Questions about the matrix below.
1) Report the last entry, reading row by row.
2) Report the fourth-last entry, reading row by row.
3) Report the top-right entry.
4) Report the smallest entry in the first row.
5) Report the 5th entry, reading row by row.
6) Report the 4th entry, reading row by row.
7) Report the 5th entry from the end, reading row by row.
8) Report the third entry from the end, reading row by row.
23	6	-83	64	-9	37	-37	46	-22
67	15	-71	41	26	41	-17	34	-38
23	6	-83	64	-9	37	-37	46	-22
23	6	-83	64	-9	37	-37	46	-22
67	15	-71	41	26	41	-17	34	-38
23	6	-83	64	-9	37	-37	46	-22
23	6	-83	64	-9	37	-37	46	-22
67	15	-71	41	26	41	-17	34	-38
67	15	-71	41	26	41	-17	34	-38
67	15	-71	41	26	41	-17	34	-38
23	6	-83	64	-9	37	-37	46	-22
67	15	-71	41	26	41	-17	34	-38
1) -38
2) 41
3) -22
4) -83
5) -9
6) 64
7) 26
8) -17

[[ 25 -15  54   0 -29 -68  -2   9  13 -24  16 -11  33]
 [  1  19  -4 -47  55 -79   2  20  74 -55 -39 -35 -15]]
Rows and columns are numbered from 1.
The entry at row 1, column 3: 54
What is the entry in the bottom-left corner? 1
What is the top entry of the column that holds the largest entry? 13
The entry just left of -4 -> 19
The entry in the top-right corner is 33
The entry just right of -39 is -35
What is the entry directly above -47? 0
The entry in row 1 and column 2 -> -15
What is the entry just left of the largest entry? 20
What is the top-left entry? 25
What is the entry just left of 13? 9

arr =
[[ 616  219 -134 -570 -946 -689 -408 -598  394  679   35 -470  132]
 [  91 -331 -273  363  460 -378 -116 -257 -271   30  254  -45 -339]
 [ 236  154   83 -263   -5  -68  -30   78 -384  203   39 -208  -47]]
Counting starts at 1.
The entry directly above the centre entry: -408
The entry directly below 254 is 39
Which number is the entry at row 3, column 1? 236
Which number is the entry in row 1 and column 3? -134
Which number is the entry just left of the smallest entry? -570
The entry at row 1, column 1 -> 616
The top-right entry is 132
The entry directly below -598: -257
The maximum -> 679
Which number is the entry directly above -47? -339
Which number is the entry at row 1, column 2? 219
Which number is the bottom entry of the column that holds the smallest entry? -5
The entry just left of the largest entry is 394
Which number is the entry directly below the centre entry? -30
The entry just right of 154 -> 83
The bottom-right entry is -47
Which number is the entry just right of the largest entry? 35

Read these off the row that follows.
1) Read off the entry just left of 77.
2) Read off the entry just left of the smallest entry.
[ 9 -6 76 77]
1) 76
2) 9

[[-24, 14, 49, -37, 34, 42, 30, 30, 36, -30, 40, 20],
 [-63, 38, 43, -28, 38, 36, 40, 44, 40, -45, 28, 30],
 [8, -31, -27, 36, -24, -28, -24, -30, -27, 9, -12, -31],
 [69, -43, -52, 39, -48, -37, -46, -43, -52, 42, -50, -45],
 [33, -28, -15, 18, -9, -22, -19, -16, -20, 24, -12, -16],
 [-15, -24, -14, 23, -17, -8, -12, -18, -7, 4, -19, -16],
 [58, -37, -67, 58, -54, -50, -48, -60, -56, 59, -59, -62]]
Rows and columns are numbered from 1.
Read off the entry at row 1, column 1.
-24
The entry at row 1, column 2 -> 14
Read off the entry just right of the largest entry.
-43
The largest entry -> 69
Read off the bottom-left entry.
58
The entry in row 3 and column 2: -31
The entry directly below 28: -12
Read off the entry just left of -20.
-16
Read off the entry just right of the smallest entry.
58
Read off the top-right entry.
20
Read off the entry at row 3, column 1.
8
The bottom-right entry is -62
The entry directly above the smallest entry is -14
Read off the entry directly below 43.
-27
Read off the entry in row 1 and column 3.
49
Read off the entry just right of -9.
-22
Read off the entry directly below the largest entry.
33
The entry at row 2, column 1: -63

[[3, 3, 3, 4, 3, 2, 3, 3, 3, 2, 3], [3, 3, 3, 3, 3, 3, 3, 3, 3, 2, 3], [4, 4, 3, 4, 2, 2, 2, 3, 3, 1, 4], [4, 7, 5, 5, 1, 3, 1, 3, 4, 1, 4]]
Find the first entry in reading order.
A: 3
Find the entry just left of the largest entry.
A: 4
Find the entry just right of the largest entry.
A: 5

Questions about the grid below.
1) Find the largest entry in the first column.
2) Find the bottom-left entry.
3) Find the second entry on the main diagonal.
4) Find the top-right entry.
5) Find the last entry, reading row by row.
6) Find the first entry in the row that holds the largest entry.
7) Find the 2nd entry in reading order.
8) Find the first entry on the main diagonal.
[[ 60  51 -67 -58 -66 -75 -54 -56 -57]
 [ 48  62 -56 -54 -67 -63 -62 -56 -59]
 [ 43  64 -54 -56 -60 -65 -63 -49 -56]
 [ 59  55 -63 -59 -61 -73 -56 -58 -56]
 [-65 -56  62  55  56  80  57  61  58]
 [ 57  56 -72 -53 -60 -76 -55 -50 -63]
 [ 59  50 -58 -62 -68 -73 -57 -59 -64]
 [-60 -65  75  58  66  77  57  62  57]
 [-56 -57  62  51  59  73  54  53  52]
 [ 67  57 -87 -65 -59 -81 -59 -60 -53]
 [ 52  63 -61 -54 -57 -69 -53 -55 -49]
 [ 56  57 -67 -66 -55 -74 -60 -55 -60]
 [-50 -56  63  57  59  57  62  51  54]
 [ 56  63 -72 -56 -60 -77 -57 -61 -61]]
1) 67
2) 56
3) 62
4) -57
5) -61
6) -65
7) 51
8) 60

Read these off the array that follows. Rows and columns are numbered from 1.
1) The entry at row 1, column 3?
2) The entry directly below 41?
3) The entry in the top-left corner?
4) The top-right entry?
5) The entry at row 1, column 2?
6) The entry directly above 63?
7) The bottom-left entry?
8) The bottom-right entry?
[[187  82 124  36  70  68]
 [193  84 116  28  99  60]
 [184  82 126  41  59  72]
 [194  87 112  26 111  58]
 [191  83 120  33  81  65]
 [193  85 113  28 104  59]
 [193  90 108  27 130  55]
 [189  81 123  34  75  66]
 [194  88 109  26 125  57]
 [194  87 111  27 116  57]
 [191  84 118  30  93  62]
 [191  83 120  30  86  63]
 [186  81 125  37  66  71]]
1) 124
2) 26
3) 187
4) 68
5) 82
6) 62
7) 186
8) 71

Questions about the table below.
1) Report the 1st entry in reading order.
2) Report the second largest entry.
3) Report the second smallest entry.
[[-35, 11, -8, -9, -19, 1, -52], [8, -3, -3, 2, 6, -2, 23], [11, -10, 0, -12, -20, 8, -11], [9, 2, 2, -23, -18, -11, -13], [91, 6, 3, -12, 10, -2, -16], [-61, -8, -5, 6, -5, 7, 20]]
1) -35
2) 23
3) -52
